Each row has a class, written after it.
[-28  -9  27 -27 -44  36  -7  20 -25  32   7 -18  13  11 -12  53  58 -28
  28 -39 -18  62 -19  16 -35 -22  62  22 -33  17  -2 -14  12  48 -32  17
  -2  -4 -46  -2 -43]  kubi
[-38 -38   7   5  16 -26  22 -25 -17   2  -8  -3  22  -1  27  -4  -4 -15
   0 -15  -7 -76 -44   0  -4  -7  -7  44  15 -26 -13  14 -35  10   8 -44
  13  18  40  -9  -3]  Zusa
[ 48 -41  31  15  -9 -12  15 -15 -30  14 -31  11  28 -20 -13 -26  -6  51
 -12  26  -5  27 -56  11  36  -8  25   6   8   0  -5 -39  19 -32   2  18
   5 -27 -14 -38   9]  Zusa
[ 46   6  -1 -16  24 -42  49  -4 -15   5  13  15  39 -21 -40 -38  30  12
 -21 -13   8  27   8  46 -29   3 -10 -25  34 -35  14  10   7   9 -48   7
   4 -11   1  14  26]  kalup
[ 32 -33  -9   8 -21  31 -10  -6 -18  50   8 -17  26 -14   0  15   3  32
 -15  -4  20  18  40  11   5  -6  23  -2 -21 -46 -37   7  26  25  13  48
   8 -35 -33  11 -29]  fopu
[  9  95 -25  -6   7   7   0  23 -24  -3  20   2  58 -19 -50  23  -5   9
  -7  20  33  69   5  36 -11   5 -67  57   3  38 -17 -34  53   9 -16  20
  12 -16 -49  23  18]  zes
[-48 -10   8  -4   7   0  33  12  -8   1  23   3 -37   1 -26 -35  15 -17
  -7  47  22  37  -5  26  31  12  -8 -46   4   3 -24  12  21  32 -22  -6
  25 -42 -60 -14   1]  zes
[  3  -1  -4  -8  -1  27  14 -16  -7  19   1  -7  25  -4  29 -14   8  -6
  -3  22  26 -65  10  11  33  -9  48  28 -22 -15 -31 -20   4   8 -37  29
  -6 -23 -13  11 -22]  fopu
[-12  -6  13  -9   6 -18  10  17 -29 -11 -14  -1  33  25 -49   8  30 -16
 -40 -14 -24 -12 -19   3  -8 -17  11 -27  30 -27 -17  28 -12   1 -10   1
  19  -1  68 -60 -17]  zes
[ -7 -34  13  -7   9 -21  12  20   1 -11  -5  10 -18  27 -20 -24   4   9
 -28  25  47  -3 -33   5 -14 -21  13  -9  28   9  33  10 -15 -38 -18 -21
 -34  -8 -12 -25  34]  kubi
[ 31  81 -38 -15  14  21 -34   1   8  35 -10 -12  43  21 -13  65  -1 -81
   6 -16  30 -41   4  -3 -35 -19  38  46 -15 -36 -36  -1  24  12  36  12
   9  28   4  17  -4]  lur
[ 19 -19 -32  18  15  25   4 -19 -25 -11   7  32  -6  -7 -11 -29 -37  -7
   7   4 -46 -23  -2   9 -16  12 -30  12  35 -26   7  -8 -15  45  64 -14
  33  14  36 -20   0]  belaz
[ 40  29 -29  12  -5 -24  -5  40  11 -30  15   5   9  17 -15  -6   7 -53
 -17 -65 -46 -26  -2  47  17  -3  -9  41  45  -6 -26   5  -9  -2  -3   9
  -6   1  -8  29 -29]  fopu
[ 35  45 -30  -6  -9 -21 -14  20  13  -1 -33  -3 -10  27 -24  25  29 -27
   7 -31  18 -26 -30 -10  13 -27  29  13 -22 -20  -5   0 -16   4  37  11
  36  14  29 -25  -9]  kubi
[  1 -55 -21  18   8 -49  38 -33 -20  23 -51   2   9  -3 -27  13 -60 -70
  18  18  -4 -59 -41  -7  -9 -11 -11  12  28  -3 -39  12 -42  22  39  -7
  45   9  86 -56   2]  kobuv
[  4  44  -6  26 -21 -52 -14  20  -9 -20 -25 -21  11   4 -73  -6  32 -37
   1 -36 -38  41   7   0  23 -16  -6  23  30  -5  45  10 -31   0   7   8
  49  -1 -58 -55 -26]  lur
[ 34  54 -53   0 -10  -6 -19  -2  36  -8  37   4 -14 -15 -52 -54  -5   5
 -21  -6  -2   3  15   7  44  -8  16   4  14 -10  43 -37   5  -5 -38  38
  18 -24  -9 -11  26]  Zusa
[ -7 -10  -3  22   1  17  21  17 -11 -49  17   4 -15  12 -15   4   8 -13
 -35 -12   8 -33  40  -3  13  17 -27  21  33  -5   4   5 -18  -2  21  50
 -52   5  18 -22  -2]  Zusa
[  9 -23 -27   6  -3 -12  21  26 -17 -31  28  20  21  28 -37  14 -26 -13
 -29  11  31 -55 -11  -9 -30  21 -77  15  50 -15  -1  66  -9  31  21 -19
 -27  38  18  14  14]  belaz
[ -7 -28  -8  17 -43 -76 -18  13  -2  -6 -26 -23  -1  24 -10  17  -2 -74
  -8 -65 -56  42 -55   7  -6 -12  36  16  37   4  46 -15 -20  18  21 -14
  -8  13   8  -9 -18]  domu
[ 53  38   7  -1  18 -73 -18  -4 -27  36  14   0  42  -4 -68  28  32 -13
 -43 -26  21  95  -2  29 -45 -35 -23  -6  57 -33  10  43   4  25  41  -2
  26 -24 -47 -35  22]  zes
[ 67  71  45  -1  59 -39  19 -31 -21  -2  53  -9 -44 -25 -10 -38  -5   4
 -58 -14   2  -2  65 -25  29 -18  56 -76 -14 -25  29 -23  -4 -21  -8  42
  19 -17   1 -47  42]  zes
[-17  37 -49  -8 -36 -18 -21  47  -1 -25  27 -11 -31  14 -20 -21 -23 -38
  -2 -22  23   8  15   7  -9  11  -1  34   5  32  18  10  42  -6   6 -34
 -14  26 -71  48   3]  belaz
[ 18 -42  -7  -5  18  48  48   1 -36 -43  25  29 -17  23  43   5 -16  39
 -51  47  50 -49 -14 -27   3  29 -45 -13  10  -1  13 -12 -22 -23 -32 -15
 -13   3 -40  27   4]  lur
[ -9  29 -66 -19 -42  -5   9  19  13 -30  12  -2 -12 -18  -8 -57 -10   6
 -16  -6  35 -41  54  -8  10 -21  23  39   6 -29  43 -37 -34 -45 -23  -4
  -7  19 -14  34   5]  kobuv
[ 36  38   0   0  -4   3 -19  31 -27  -2  -7 -24 -35  11 -32  95   6 -40
  27 -25   7  66 -69  12   4   7 -18  11 -15  72 -15  -4  38   7  22  41
  16 -15  54  27 -37]  kalup
[ -6  76 -30 -19 -31  14 -18  -9  25  10  11 -39  49 -18 -53  -2  49 -31
  33 -85 -24  19   4 -18  28 -60  39  44  15 -10  27  24   4   6  32  33
  43  27  25 -17 -24]  kalup
[ 78 -40   0  18 -12 -91 -13  -8   9  41   5 -16 -42 -10  10  -9 -40 -40
   3 -67 -29 -12  -3  45  38 -37  60  21 -13 -14 -11 -28  25 -10  31  16
   8  -9  26  -1 -11]  fopu
[ 22 -27   4  20   5  22 -26  -9 -19  44 -31 -37  40 -11 -34  16  12   5
  42  -3 -15 -17  40 -45 -24  47 -11  11  -3   2  32  53 -22  -1  -4  40
   8  -1  16 -35 -27]  kalup
[ 28  22 -16  25  46 -11   6 -36  62  -9  24  -4   7  19 -10  17 -33 -25
  -6 -16   2  11  -7 -30 -43 -29 -41 -34  44  16  32  22 -19  59   1  -4
 -17 -14  30 -24  36]  mimek
[ 55  47 -41  39  -9 -51 -31 -10  29   0   8  10  -7   1 -16  -2 -12 -24
 -33 -30   0  -3  -9  12  46 -14 -28  33  16  -5  12  -8  37 -18 -14   3
  29 -12   7 -13  -2]  domu
[-14 -53   7  10  32 -14  28  18 -14  -6   8 -27 -15  -1  20 -48 -14 -20
 -43 -17   7 -28  19   9  38 -29  17  12  36 -31  40  31  -6 -29   2   9
 -20 -15 -43 -30  -3]  fopu
[-18  10 -28 -18  -4  14 -10  14  11  -6  20 -44 -38  11  25  39   3 -22
  11 -11  33  27  28 -11  25  -1 -17  18 -24  33  75 -21  22 -16  32  41
 -31  15  16 -26  -6]  mimek
[ 27  34  -9  15   1  -1 -27 -15  10  32 -25  -5  50   0   8   1  50 -13
   5  18  24  54  43  -6 -43  35 -15   9   6  10  16  23 -10  49 -46 -32
  44  -8   4 -26 -34]  lur
[ 10 -59  -7  19   4 -33   3   6 -41  19 -15  -9  16   2 -54   2   9  22
 -37  15  26  36 -63 -36   7 -20  31 -24  44   0  36  42   2   5   8  44
  21 -50 -47 -70  35]  lur
[  3 -12  12   4  45   7 -14 -24  16  11   6 -22 -58 -29  30  18  30   9
   3  12  61  -3   0  -8  11 -10  26 -49 -20 -29  31   5  10  -4   7   7
   1 -26  25  -3   7]  kalup
[  9 -38  13  23  11 -20 -10 -35   6  -3 -40  34 -18   0  16  37   8   7
 -34 -36   2  20  -6  -8 -20  -3 -16 -14  16 -47 -23 -25 -54 -34  43 -41
  11   1   3  -4  -4]  zes
[ 10  62  -2 -28  46   8 -35  -7 -29 -23  -1 -12   6 -18 -67  42  15 -16
  -2  21  20   1   0  52   3 -33  -7  -4  17  -7  14   5  12  -2  20  25
  32 -27  13 -19  -9]  fopu
[-39 -15   9  -8   0 -10 -22  12 -11  -9  -9   3   1  -6 -11  25  13 -22
  35 -21 -43  33 -52   0  -5  11  15 -20  18  43  -8  38  11  24  42 -10
  10   2  78   0 -14]  mimek
[-14  10 -38  29 -23   0 -21  20 -17   0  29   3 -51  -1  33  -8 -26 -17
  10 -25 -18 -45  29 -10 -20  35  -3  35 -21  11 -47 -13 -14   5  22 -22
   4  13  37  42  -7]  mimek
[ 50  41 -16  15   2 -48  14   8   0  50   7   5 -18 -22  39  -9  11  27
  -1  -7 -22  10 -18   9  -2 -26  -5  21   0  15 -26  -2  14 -24 -39   7
 -10 -24  30  57   0]  kalup
[ 41  -7  41   1  10  10  34 -26   8 -39   5  28 -20 -22  17  21   4  61
   6   6 -36  49 -56  25 -18 -15 -24 -45   5  29  -7 -62   1  -9 -46 -12
   7 -18  24  19   6]  kobuv
[ 11  -2  65  27   5 -71  22  -1  -5  17 -49 -13  36 -21  22 -26  11  17
   2  32  15  53 -22  12  22  -7  16   8  -4  38   3  18  55 -17 -58 -10
 -31 -38 -88  13   4]  domu
[ -8 -57 -32  -5 -13  70  12  -9   0  19  35  -7 -34 -27  32 -17  -3  25
  63  39  36 -80  21  26   1  34 -14  34 -24 -31 -31 -20   6  -2  19  -3
 -15   7  -1  31   1]  Zusa
[ -4  30 -51 -25 -63  20 -47  -8  -2  41  11 -29  76 -35   1   6  74   3
  28 -46 -17 -26  20   2 -22 -43  91  19  -2 -57 -44 -30 -20  38  38  21
  21  16  44   6 -26]  kalup
[-21  19   2   5   9 -30  -3 -25 -17  -6   4 -12  15  -5 -31   2  11 -59
  -6 -22  -7 -31  -5  21  19   2   0  34  16 -20  15  11  -6  31  -8  -7
  26  -3 -39 -22 -17]  Zusa
[ 46 -65 -28  52 -14 -23 -29  15   7 -20 -17 -12 -13  33  17  46 -19 -31
 -50 -47 -34 -25 -71 -45  18   1 -19   4  65   1  48  19 -36  -3  27  14
 -33  18 112 -42  -9]  mimek
[ 70  21  23  -3  10  -8  -4  21 -53   8   8 -16   8 -26 -60  31  20  32
 -14 -15   5  39 -71  -2  22 -25  44 -10  12  22  21 -14  24 -55 -29  72
   1 -42  34  -7   9]  kalup
[ 58  22  26  35 -11  22 -24  -7  -7  20 -21 -12  50  11  13 -12  32  44
 -25 -10 -20 -35 -14 -30  -9   1  56 -23  -5 -60 -26   9   1  19   8   5
   6   3  44 -13 -11]  kubi
[ 77  30  42  12   8 -87   1   0 -11  43 -56  -7  37 -20 -16   0   2   2
   9 -19  12  -9 -34 -49   6 -28  31  47 -10  15 -15  75 -12 -22   2  10
  36   7 -18  -9  15]  kobuv
[-24 -10 -43  23 -45   1 -73  10  -8  -3  20 -10 -56 -54  30  -7   8 -59
  25 -49 -29 -27  14  52  22  30  27  67 -15 -29 -12 -47  28   6  28 -40
  56  42  16  18 -26]  kobuv
[  6  13 -19   5  15   9  14   2  -7  35  51   1  14  -5  38 -19 -33   2
 -17   3  10 -50  60 -12  13  15 -19  28 -25 -29 -24  17  27   0   4  22
  -3  -3 -12  28   1]  domu
[ 64 -28 -33 -20  -7 -46   9  20   7   9  39   0 -37  12  14 -19 -12 -57
 -13 -60 -44   4 -17  37  10 -40  30   5  43 -11  16  -8  -8  43  31   6
   0   8  54  21  -4]  zes
[-76 -82  35   0  -1  24  33  20 -37 -31 -49 -26  32  -5  36 -16  34  25
  34  53   4 -25 -35  16 -20   5   9   5  16  -4  11 -20 -38 -18 -19 -38
 -30 -11  38 -24 -28]  domu
[ -7  -3 -36   9 -34  32 -21 -10 -27 -21   6 -10 -32  -7   7  17  53 -29
 -28 -20  10 -24  26  29  14  -4   1  41  29 -16 -17  -9   9  -3  29  36
  19  16  14 -46 -11]  kobuv
[-13   2 -50  -4   2  31  -3 -14  20 -55   4  17 -46 -12  12  12 -13  29
   1  31   8 -10  -5  14 -14  25 -63 -28  12  14  21 -45   3  -6  -8 -32
 -12   9 -14  32  14]  Zusa
[-12  -8 -27 -24 -33 -68   3  -4  25  73  11  16  34   6 -32  31 -27  -3
   6 -24 -33  46 -19 -14 -31 -62  21  -5  -7  24 -46   7 -26  30 -28   2
  34 -24  71  24 -12]  lur
[ 27  17  -8  15  -3 -62 -30  21  15  28 -36 -12  -2  25   7  21  -4  -4
  20   1  -3  19 -15  -6  -3   6 -13  44  -4  25  50  23 -13 -17  19   2
 -26 -14   2  10 -30]  fopu
[ 45  78 -12   6  20 -48 -11  -9  34  18 -12   5  76 -11 -19  22  -4 -15
  25 -10 -42  -5   0 -12   4  -8 -17 -15  11  15  -9   8  16  33  43  28
  -5  15 -30 -15  23]  kubi
[ 35 -23 -22 -39  14  32   8 -12 -20  25   3  -4 -18 -29 -28  66  28  44
  41 -14 -20   3 -23 -14  11 -12 -14 -20 -29 -12  -1  22  16   4  51  76
  61  16  14 -26  27]  lur
[-46 -30  62   1 -39  29   1  16 -19  -7  38 -31  38 -17 -20   9  32  -2
  20   6 -27  56 -32  21  -7   5  42 -23  13  21  -7  -6  43  29 -29  10
 -24 -10 -60 -12 -16]  kobuv
[-34 -11 -12   9 -19 -21  -9  32   1 -13 -21 -15  51 -10 -32  17 -16  10
   0 -11   2  62 -31  18 -44   1 -40  29  20  43  13  -7  45   4 -28 -33
 -12  25  53  -8  11]  belaz
[ 33  58 -30  13   3 -19 -15   3  39 -35  -9  -3   3   9 -25  -7 -22 -64
 -22 -26  21  45   5  37  12 -12   2  24   6   3  48 -54  36  17 -10 -15
   6   5 -81  -8  -2]  fopu
[-13  67  51 -21 -11  20  10   9 -19  28 -20 -65  24  -8 -26  27  64 -15
  72  20 -20   2   9   2  23 -11  68 -13 -46  -3 -19  17  -4  45  -9  60
   2 -35  31   2 -72]  Zusa
[  9 -58   1  33  -7 -67  -8  -3   7  -7 -39   8  -9  14  -6  18   2   5
 -21   0 -11  49 -72  25   6 -15 -27  -9  36 -10  32 -38  -5   0  20 -31
  -6 -24 -27 -39   0]  zes
[ 72  36  -9  33 -11 -42  -6   6  11  40 -24  12  29  15 -22  18  -5 -68
  -4 -25   0  16 -16  28 -14   5  -9  47  30 -16 -53  39  22  20  12   0
  18  -3  52  14 -30]  kobuv
[ 13  21 -23 -27  14 -23  34   4 -11  11  -4  10   5 -14 -11 -17 -49 -51
 -29  22   3  -5  44  16  -8 -22  14 -10  -8  18  -3 -38   9  25 -42  21
 -11  11 -44  11  33]  kubi
[-13 -53  49  35 -13  -9  -1   7 -26  16 -59 -13   0 -30  40  19  70   1
   8  -2  52  26 -12 -29 -24  20  74  19 -14 -16  11 -11 -32 -43 -25 -23
 -21   6   1 -32  -8]  lur
[ -1 -53 -24  -3 -27  12   9   0 -20  18   8   2   5 -59   3 -24  22  12
  31   4 -60 -55  13  19  35  13  -3   1  10 -54   7  11   7   0  -7  -2
   9  25 -13  -8 -24]  Zusa
[-13  26  23  19 -11   3 -20  23   6 -30 -30 -16   4  13  37  14  27  -5
  -9   0 -17 -16 -10   6  38  -1  13  30  -7  -1  20 -35   9 -49  -6   4
 -26  -1  14 -12 -53]  kobuv
[ 20  39 -52 -20 -22 -23  -9  20 -24   7 -23  -5 -15 -25 -37  42  23   0
  10  -6  -2  10   9 -14  -8 -44   2   6  -3   4  30 -21 -26 -32  13  33
   5   6  27 -12 -17]  kalup
[-27   7  32  30 -12 -17  -9  -4  14   8 -24 -12 -24  10 -16 -28  35 -15
  50 -12 -11   3 -54  -7  57  11  20  49 -14  29  30  36   0 -23  -9 -19
  40 -11  -9 -49 -37]  fopu
[  54 -114   25   11  -21  -12   19   -3  -17   15  -13   36   -7  -20
   43  -50   18   83    6   -9  -28   32  -65    9   -6  -24   38  -33
   50   -7  -16    8  -24  -51    0  -53  -16  -39   11   24  -11]  mimek
[ -8 -12  40  24  -2 -11  11  -6  53 -37   6   2 -43  32 -26  50  13  24
   7   2 -14  68 -42 -25 -37 -42 -41 -74   3  11 -11   5 -38  59  27  -5
   2 -16  -9 -31  19]  domu
[-35 -58 -45 -15 -38  48   3  24 -33   9  10  -5  -7   1  12 -18   4  40
   7  46  35 -33  -7 -10 -35  12  19   2  -9   1 -21 -10   0  16   5   4
 -17   3  37  21   5]  kalup
[-20 -65  -1  -5 -11  61 -15 -24 -48  -7 -26  -6   9  -9 -40  36  18   2
   1   2   6  15 -77  -5 -39 -11  25  -5  23 -18  17 -32 -33   2  15 -11
  36   9  46 -48   1]  kalup
[  4 -17   0  23 -15 -83  -1  12  -5  -6   7  16 -27  -3   7 -17 -25 -21
   4  -8 -61 -38   9  -2  -5 -16  -5  -5  20   7  18  17 -33   3 -33 -42
 -16 -15  -4  26 -36]  domu
[ 26   8 -81  12 -29 -38 -25  15 -28  18 -35 -30 -16 -12 -23  -8  -2 -50
 -34 -43 -24 -50   9   5  -7   1   1  31  29 -40 -12  12 -19 -14  -8   1
  40  35  37  16   1]  kalup
[-48 -28 -24   5 -38   6  -6  24   0 -39  -6 -11 -32   9  21 -45  25  15
  -4  44  54  15 -26 -22  -7   2  36 -18  18  30  30 -18 -29 -10 -20 -44
 -11 -23 -27  -8   4]  domu
[ 32  -7 -28   8   4 -82 -14  -3  -1  34   9  34 -40 -14 -20 -44  -5  -5
 -34   6   4 -59   3  22  24   5  10  18  10 -66   3  18  -6 -51  -8   3
  19 -12 -69   2  42]  kobuv
[ 30   3  -2   4  11 -45 -46  -9 -11 -21 -31  -4 -16 -26 -37  33  43 -26
  -7 -21  -9  30 -11  38  -9 -31  26 -37  35 -10   4 -18 -11  -5  36   3
  20 -12  51 -62   8]  mimek
[  38  -70   48   34   20   23    9  -18  -24   -4  -70  -13   30    0
  -29    7    6   34    4   11    1   34 -101    2  -34  -20   10  -17
   52  -54   20   20   -7  -32   20  -37   10  -18   19  -31    9]  domu
[  2 -43 -36 -19 -29   5 -13  12 -46  25  41  -4  23 -40   1  -3  35  45
 -12   7  12  16 -48  25   9  29   7  21  17 -16  15  -9  22  14 -18  21
  10 -14 -40  17  25]  Zusa
[ 50  27   8 -10  13 -74  28 -11   3  16  31  16   1   8 -23 -19 -35  24
  -7 -22 -30 -23  -3 -15 -17 -64  14 -27  -3  -6  -7  36 -17  20 -30 -12
  28 -34  71  30 -14]  domu
